Here is a tiny trained network, its code and every weight. The questions are about switching its units off for an input and a class, where a switched-off unit gives its printed mean instead of its output.

import numpy as np


def w(rows, s, z=0):
    codes = np.array(rows[::2]) - 128.0
    scale = np.full(codes.shape[1], s)
    scale[-1] = z or s
    return codes * scale


def norm(h):
    return h / np.sqrt((h * h).mean(-1, keepdims=True) + 1e-5)


def f(y):
    return np.maximum(y, 0)


def log_softmax(a):
    a = a - a.max(-1, keepdims=True)
    return a - np.log(np.exp(a).sum(-1, keepdims=True))


def net(x, mask):
    res = np.array(x, float).reshape(1, 4) / 4 @ E
    u = 0
    for l in range(3):
        y = f(norm(res) @ A[l][:, :-1].T + A[l][:, -1])
        res = res + np.where(mask[u : u + 6], y, B[l][:, -1]) @ B[l][:, :-1]
        u += 6
    return log_softmax(norm(res)[-1] @ U[:, :-1].T + U[:, -1])


A, B = {}, {}
E = w([
[127,124,127,128,134,128,129,132,130,131,124,123],'x0',
[152,199,121,186,148,100,97,229,107,98,86,179],'x1',
[118,63,143,104,207,191,85,152,143,145,165,243],'x2',
[154,130,252,115,165,120,140,122,43,178,90,124],'x3',
],0.012)
A[0] = w([
[152,170,52,142,122,141,131,190,192,83,119,157,118],'L0N1',
[150,216,116,188,144,108,116,254,125,126,110,171,150],'L0N2',
[127,107,133,115,151,149,115,129,120,125,142,204,82],'L0N3',
[127,132,22,119,101,132,114,135,194,119,134,146,254],'L0N4',
[107,66,77,118,171,154,110,145,198,121,153,242,88],'L0N5',
[128,209,131,146,97,100,133,148,109,113,108,52,107],'L0N6',
],0.015,0.0073)
B[0] = w([
[81,116,83,176,119,59,49,134,97,254,128,138,223],'L0N1',
[64,146,148,150,169,156,137,78,84,25,90,167,251],'L0N2',
[155,160,173,168,134,60,59,178,209,124,140,134,178],'L0N3',
[127,143,173,187,149,107,191,144,233,21,194,114,251],'L0N4',
[134,105,59,65,82,245,140,55,60,136,152,146,243],'L0N5',
[144,89,109,164,72,162,119,142,110,140,113,54,210],'L0N6',
],0.016,0.019)
A[1] = w([
[139,163,92,91,107,107,154,113,73,185,83,96,32],'L1N1',
[192,126,104,73,92,104,87,152,123,252,120,119,107],'L1N2',
[144,176,114,125,104,73,136,115,144,156,128,98,5],'L1N3',
[228,99,140,110,82,147,152,208,225,204,218,111,173],'L1N4',
[118,122,65,99,116,113,186,189,108,207,108,170,15],'L1N5',
[115,75,129,87,211,157,120,149,158,143,152,240,187],'L1N6',
],0.022,0.0021)
B[1] = w([
[72,150,108,75,149,77,122,90,128,81,111,170,170],'L1N1',
[99,150,129,140,93,99,140,183,158,197,140,133,171],'L1N2',
[135,97,139,114,99,158,138,154,169,133,137,150,153],'L1N3',
[253,126,96,113,128,107,160,95,95,184,148,125,240],'L1N4',
[132,147,100,96,102,158,135,121,174,116,133,90,128],'L1N5',
[115,80,126,127,170,139,81,155,129,114,110,144,251],'L1N6',
],0.027,0.013)
A[2] = w([
[148,179,167,40,121,154,129,126,31,129,5,125,70],'L2N1',
[109,115,150,86,131,69,102,184,148,249,127,110,3],'L2N2',
[144,104,208,96,149,150,92,201,48,180,21,127,138],'L2N3',
[135,199,204,98,217,114,108,205,193,84,142,197,124],'L2N4',
[56,199,200,184,125,66,203,131,150,115,127,57,79],'L2N5',
[140,227,159,137,92,38,217,132,137,143,141,115,93],'L2N6',
],0.024,0.0023)
B[2] = w([
[150,127,131,4,138,165,166,132,147,174,125,92,213],'L2N1',
[105,105,125,140,123,140,101,182,117,207,136,183,211],'L2N2',
[169,169,210,119,109,125,142,154,197,106,103,77,210],'L2N3',
[136,126,106,131,167,65,93,79,164,106,164,129,174],'L2N4',
[128,89,106,144,41,135,160,160,112,129,135,90,250],'L2N5',
[92,197,152,137,181,85,124,104,92,96,73,123,229],'L2N6',
],0.033,0.015)
U = w([
[199,203,103,200,152,34,196,66,91,114,122,80,148],'0',
[59,107,92,248,34,119,164,152,102,61,128,75,67],'1',
[222,80,70,114,153,180,143,65,108,141,207,162,250],'2',
[26,100,101,193,179,195,51,107,130,51,168,235,37],'3',
[45,185,133,103,128,40,149,149,66,193,62,115,102],'4',
[111,124,156,46,75,197,185,141,129,93,86,40,97],'5',
[165,107,173,128,149,135,70,193,175,215,139,179,170],'6',
[116,131,203,70,202,126,56,117,213,41,101,109,94],'7',
],0.014,0.0011)

Each question gives the input, the list of numbers given to net, and the class t.
The units are the neurons (one row each of A and B). Each row of codes is followed by its name. A weight is (code - 128) times the scale printed after its matrix; where a second scale follows, it is the last column's (A, B and U).
mask holds one flag per neuron, layer by layer. A switched-off neuron (its flag False) gives its mean, the last column of its row in B, instead of its output. The means were averaged over made-up inputs and are rounded, as every weight is.
A unit's drop is (log p(t) with every unit on - log p(t) with that unit switched off) / (log p(t) with every unit on - log p(t) with every unit switched off).
The circuit of an input: a set's keep is (log p(t) with only the set's units on - log p(t) with every unit switched off) / (log p(t) with every unit on - log p(t) with every unit switched off). Starting from the 12 units with the biggest drops (on a tie, the unit counted first), units are removed one at a time, each time the one whose removal leaves the highest keep (on an exact tie, the one counted first), for as long as the keep stays at least 0.8.
circuit, biggest first: the units of the circuit, biggest drop first
top k neurons: the k neurons with the biggest drops, biggest first
top k neurons in layer l: the k neurons of layer l with the biggest drops, biggest first
drop when u is switched off: that unit's drop, to one decimal
input [-5,-8,-7,3], class 4: top 3 neurons	[L0N4; L0N2; L0N5]
input [3,0,6,-8], class 2: top 2 neurons	[L0N2; L0N4]
input [-5,-2,6,3], class 6: circuit, biggest first	[L0N2]
input [-8,-1,3,-2], class 2: top 2 neurons	[L0N2; L0N5]
input [8,-6,-3,-1], class 0: top 3 neurons	[L0N2; L0N5; L0N1]
input [1,-8,0,-6], class 0: top 2 neurons	[L0N2; L0N4]
input [-8,-4,0,4], class 4: top 3 neurons	[L0N2; L0N4; L1N6]
input [-8,0,-4,3], class 4: top 2 neurons	[L0N4; L0N2]
input [3,-8,-5,-7], class 0: top 2 neurons	[L0N2; L1N4]
input [-2,-5,1,0], class 2: top 3 neurons	[L0N1; L0N2; L0N4]
input [-8,0,-3,6], class 4: top 4 neurons	[L0N2; L0N4; L1N2; L2N6]
input [5,-6,3,0], class 2: top 2 neurons in layer 0	[L0N2; L0N1]
input [0,-5,6,1], class 6: top 4 neurons	[L0N4; L0N2; L0N3; L1N2]
input [3,4,-1,-1], class 1: top 2 neurons	[L0N5; L2N5]
input [-2,-3,-6,8], class 4: top neuron	[L0N2]
input [3,-7,5,4], class 6: top 2 neurons in layer 0	[L0N2; L0N4]
input [-2,0,8,-8], class 2: top 3 neurons	[L0N2; L1N4; L0N4]
input [1,3,-6,8], class 5: top 2 neurons	[L0N4; L2N1]
input [6,0,-6,5], class 4: top 3 neurons in layer 1	[L1N2; L1N6; L1N1]
input [0,-1,-7,1], class 4: top 3 neurons in layer 0	[L0N4; L0N2; L0N5]
input [4,-2,0,4], class 4: top 4 neurons in layer 0	[L0N2; L0N4; L0N5; L0N3]
input [-3,-6,1,-7], class 2: top 2 neurons in layer 0	[L0N2; L0N5]
input [0,-2,4,5], class 6: top 3 neurons in layer 0	[L0N2; L0N4; L0N6]
input [-6,-2,-4,2], class 4: top 3 neurons in layer 0	[L0N4; L0N2; L0N5]
input [-8,-7,-4,4], class 4: drop when L1N2 is switched off	0.1
input [-8,-4,6,3], class 6: drop when L0N2 is switched off	3.0
input [-5,1,6,-1], class 3: drop when L0N5 is switched off	0.2
input [7,1,7,-4], class 3: top 2 neurons in layer 0	[L0N5; L0N6]
input [-3,-6,-3,3], class 4: drop when L0N4 is switched off	1.3
